Below is a small trained network, with its code and all its weights. Each question gives an input and a target symbol and asks what happens when units are switched off, that is, made to give their printed mean instead of their output.

import numpy as np


def w(rows, s, z=0):
    codes = np.array(rows[::2]) - 128.0
    scale = np.full(codes.shape[1], s)
    scale[-1] = z or s
    return codes * scale


def norm(h):
    return h / np.sqrt((h * h).mean(-1, keepdims=True) + 1e-5)


def f(y):
    return np.maximum(y, 0)


def softmax(a):
    e = np.exp(a - a.max(-1, keepdims=True))
    return e / e.sum(-1, keepdims=True)


def log_softmax(a):
    a = a - a.max(-1, keepdims=True)
    return a - np.log(np.exp(a).sum(-1, keepdims=True))


def net(x, mask):
    ids = ['ΔΛΣΨΩβεηθμξτ'.index(c) for c in x.split()]
    T = len(ids)
    res = E[ids] + P[:T]
    u = 0
    for l in range(2):
        q, k, v = (norm(res) @ M[l].T for M in (Q, K, V))
        z = softmax(np.where(np.tri(T) > 0, q @ k.T / 2**0.5, -1e9)) @ v
        res = res + np.where(mask[u], z, O[l][:, -1]) @ O[l][:, :-1]
        u += 1
        y = f(norm(res) @ A[l][:, :-1].T + A[l][:, -1])
        res = res + np.where(mask[u : u + 4], y, B[l][:, -1]) @ B[l][:, :-1]
        u += 4
    return log_softmax(norm(res)[-1] @ U[:, :-1].T + U[:, -1])


Q, K, V, O, A, B = {}, {}, {}, {}, {}, {}
E = w([
[229,175,144,4,219,204,132,146],'Δ',
[140,21,117,79,115,231,80,234],'Λ',
[81,164,164,91,169,102,82,203],'Σ',
[126,211,226,77,151,72,150,85],'Ψ',
[204,162,207,115,143,105,132,174],'Ω',
[163,101,112,95,128,137,202,210],'β',
[137,85,148,114,71,222,222,68],'ε',
[76,147,64,150,107,121,140,186],'η',
[7,49,204,116,62,104,118,178],'θ',
[97,184,209,99,199,216,145,152],'μ',
[114,118,88,70,123,181,28,106],'ξ',
[231,52,14,182,126,80,61,114],'τ',
],0.013)
P = w([
[150,151,163,172,250,220,138,157],'0',
[131,112,97,72,97,80,146,83],'1',
[124,134,164,144,124,151,103,202],'2',
[120,109,72,60,103,82,150,102],'3',
[159,192,182,166,41,160,89,171],'4',
[144,85,81,83,119,64,140,84],'5',
],0.013)
Q[0] = w([
[214,134,174,178,222,114,109,66],'L0H1',
[170,45,60,253,139,152,63,15],'L0H1',
],0.043)
K[0] = w([
[146,161,254,145,153,136,95,127],'L0H1',
[143,178,183,169,38,198,89,202],'L0H1',
],0.049)
V[0] = w([
[153,76,127,159,119,91,127,86],'L0H1',
[104,69,110,128,246,131,138,116],'L0H1',
],0.011)
O[0] = w([
[141,85,254,134,111,71,140,63,121],'L0H1',
[138,44,211,220,167,91,80,89,251],'L0H1',
],0.0032,0.0021)
A[0] = w([
[98,117,190,152,176,180,141,144,3],'L0N1',
[107,146,160,127,163,138,117,167,28],'L0N2',
[108,152,252,148,166,202,110,178,151],'L0N3',
[146,145,150,142,116,120,123,165,147],'L0N4',
],0.047,0.0038)
B[0] = w([
[92,177,211,149,156,149,128,89,190],'L0N1',
[124,125,138,89,149,107,81,160,177],'L0N2',
[75,54,250,113,133,246,125,120,255],'L0N3',
[184,136,127,116,75,135,105,154,180],'L0N4',
],0.025,0.026)
Q[1] = w([
[84,210,140,229,190,159,161,100],'L1H1',
[59,102,254,10,150,78,188,86],'L1H1',
],0.041)
K[1] = w([
[220,136,49,88,99,32,133,216],'L1H1',
[2,207,162,34,107,209,169,210],'L1H1',
],0.041)
V[1] = w([
[43,130,100,4,153,135,100,139],'L1H1',
[106,70,113,134,224,80,185,104],'L1H1',
],0.015)
O[1] = w([
[201,79,127,253,127,135,30,106,109],'L1H1',
[219,74,102,86,59,19,129,164,1],'L1H1',
],0.0039,0.0015)
A[1] = w([
[77,208,51,212,132,88,159,188,73],'L1N1',
[171,110,137,191,201,114,255,225,35],'L1N2',
[139,117,103,246,166,62,144,119,1],'L1N3',
[144,189,109,250,169,168,93,186,118],'L1N4',
],0.033,0.0056)
B[1] = w([
[98,200,3,201,152,151,128,172,253],'L1N1',
[110,53,63,78,215,55,218,183,200],'L1N2',
[159,101,69,242,185,104,104,73,239],'L1N3',
[32,72,202,105,187,195,137,103,224],'L1N4',
],0.021,0.0043)
U = w([
[226,162,130,64,227,175,130,99,3],'Δ',
[150,2,117,131,86,179,71,225,16],'Λ',
[87,156,149,100,179,49,20,190,77],'Σ',
[125,221,175,104,111,49,148,70,194],'Ψ',
[208,170,167,131,38,93,135,173,169],'Ω',
[129,89,120,106,160,97,211,194,130],'β',
[138,112,109,116,61,161,221,47,70],'ε',
[61,226,99,146,112,140,140,175,169],'η',
[24,87,146,166,11,39,115,135,86],'θ',
[83,118,200,138,167,193,129,109,229],'μ',
[77,138,75,55,102,131,51,54,49],'ξ',
[160,80,125,186,160,68,90,69,204],'τ',
],0.0077,0.0041)

Each question gives the input, a string of symbols that net reads in full, and the target symbol t.
The units are the heads (2 rows each of Q, K, V and O) and the neurons (one row each of A and B). Each row of codes is followed by its name. A weight is (code - 128) times the scale printed after its matrix; where a second scale follows, it is the last column's (O, A, B and U).
mask holds one flag per unit, layer by layer, with each layer's heads first. A switched-off unit (its flag False) gives its mean, the last column of its rows in O or B, instead of its output. The means were averaged over made-up inputs and are rounded, as every weight is.
A unit's drop is (log p(t) with every unit on - log p(t) with that unit switched off) / (log p(t) with every unit on - log p(t) with every unit switched off).
The circuit of an input: a set's keep is (log p(t) with only the set's units on - log p(t) with every unit switched off) / (log p(t) with every unit on - log p(t) with every unit switched off). Starting from all 10 units, units are removed one at a time, each time the one whose removal leaves the highest keep (on an exact tie, the one counted first), for as long as the keep stays at least 0.8.
circuit, biggest first: the units of the circuit, biggest drop first
top k neurons: the k neurons with the biggest drops, biggest first
k most important neurons of layer l: the k neurons of layer l with the biggest drops, biggest first
drop when u is switched off: that unit's drop, to one decimal
input τ η η Ψ, target Ψ: circuit, biggest first	L0N3
input ε θ τ θ τ, target Λ: circuit, biggest first	L0N1, L0N4
input ξ τ ξ ε, target ε: top 4 neurons	L0N3, L0N2, L0N1, L0N4
input τ η τ τ τ τ, target τ: top 2 neurons	L0N1, L0N3
input τ τ Ω τ τ θ, target θ: circuit, biggest first	L0N3, L0N1, L0N2, L1N2
input τ ξ τ τ η η, target η: 3 most important neurons of layer 0	L0N3, L0N1, L0N2
input η Λ τ τ τ, target Ω: circuit, biggest first	L0N4, L0N3
input τ η τ ξ η, target Λ: circuit, biggest first	L0N1, L0N4
input η η ξ β, target β: top 2 neurons	L0N3, L0N4
input η Ω Σ Ψ, target Ψ: top 3 neurons	L0N3, L0N4, L0N2
input ε Ψ τ θ, target θ: top 4 neurons	L0N3, L0N1, L0N2, L0N4
input τ τ τ Λ Ω ξ, target ξ: top 3 neurons	L0N3, L0N1, L0N4
input Ω τ τ Δ, target Δ: 2 most important neurons of layer 1	L1N4, L1N2
input τ τ τ, target Ω: 3 most important neurons of layer 0	L0N4, L0N3, L0N1
input τ Σ η τ η τ, target η: top 3 neurons	L0N3, L0N1, L0N2
input Σ η ξ Δ, target Δ: most important neuron of layer 1	L1N1
input η Ψ ε ε, target ε: top 2 neurons	L0N3, L0N2
input β Δ Λ τ τ, target Λ: top 3 neurons	L0N4, L0N1, L1N4
input τ Ψ τ τ, target τ: top 3 neurons	L0N3, L0N4, L0N2
input ξ η μ η, target η: top 3 neurons	L0N3, L0N1, L1N1
input Ψ τ η ξ Σ Λ, target Λ: most important neuron of layer 1	L1N3
input τ Ψ β η η, target Λ: drop when L0N1 is switched off	0.4
input μ Σ τ η τ Ω, target Ω: drop when L0N2 is switched off	0.1
input τ ε τ β, target β: drop when L0N4 is switched off	0.1
input τ θ Δ τ η τ, target η: drop when L0N3 is switched off	1.0
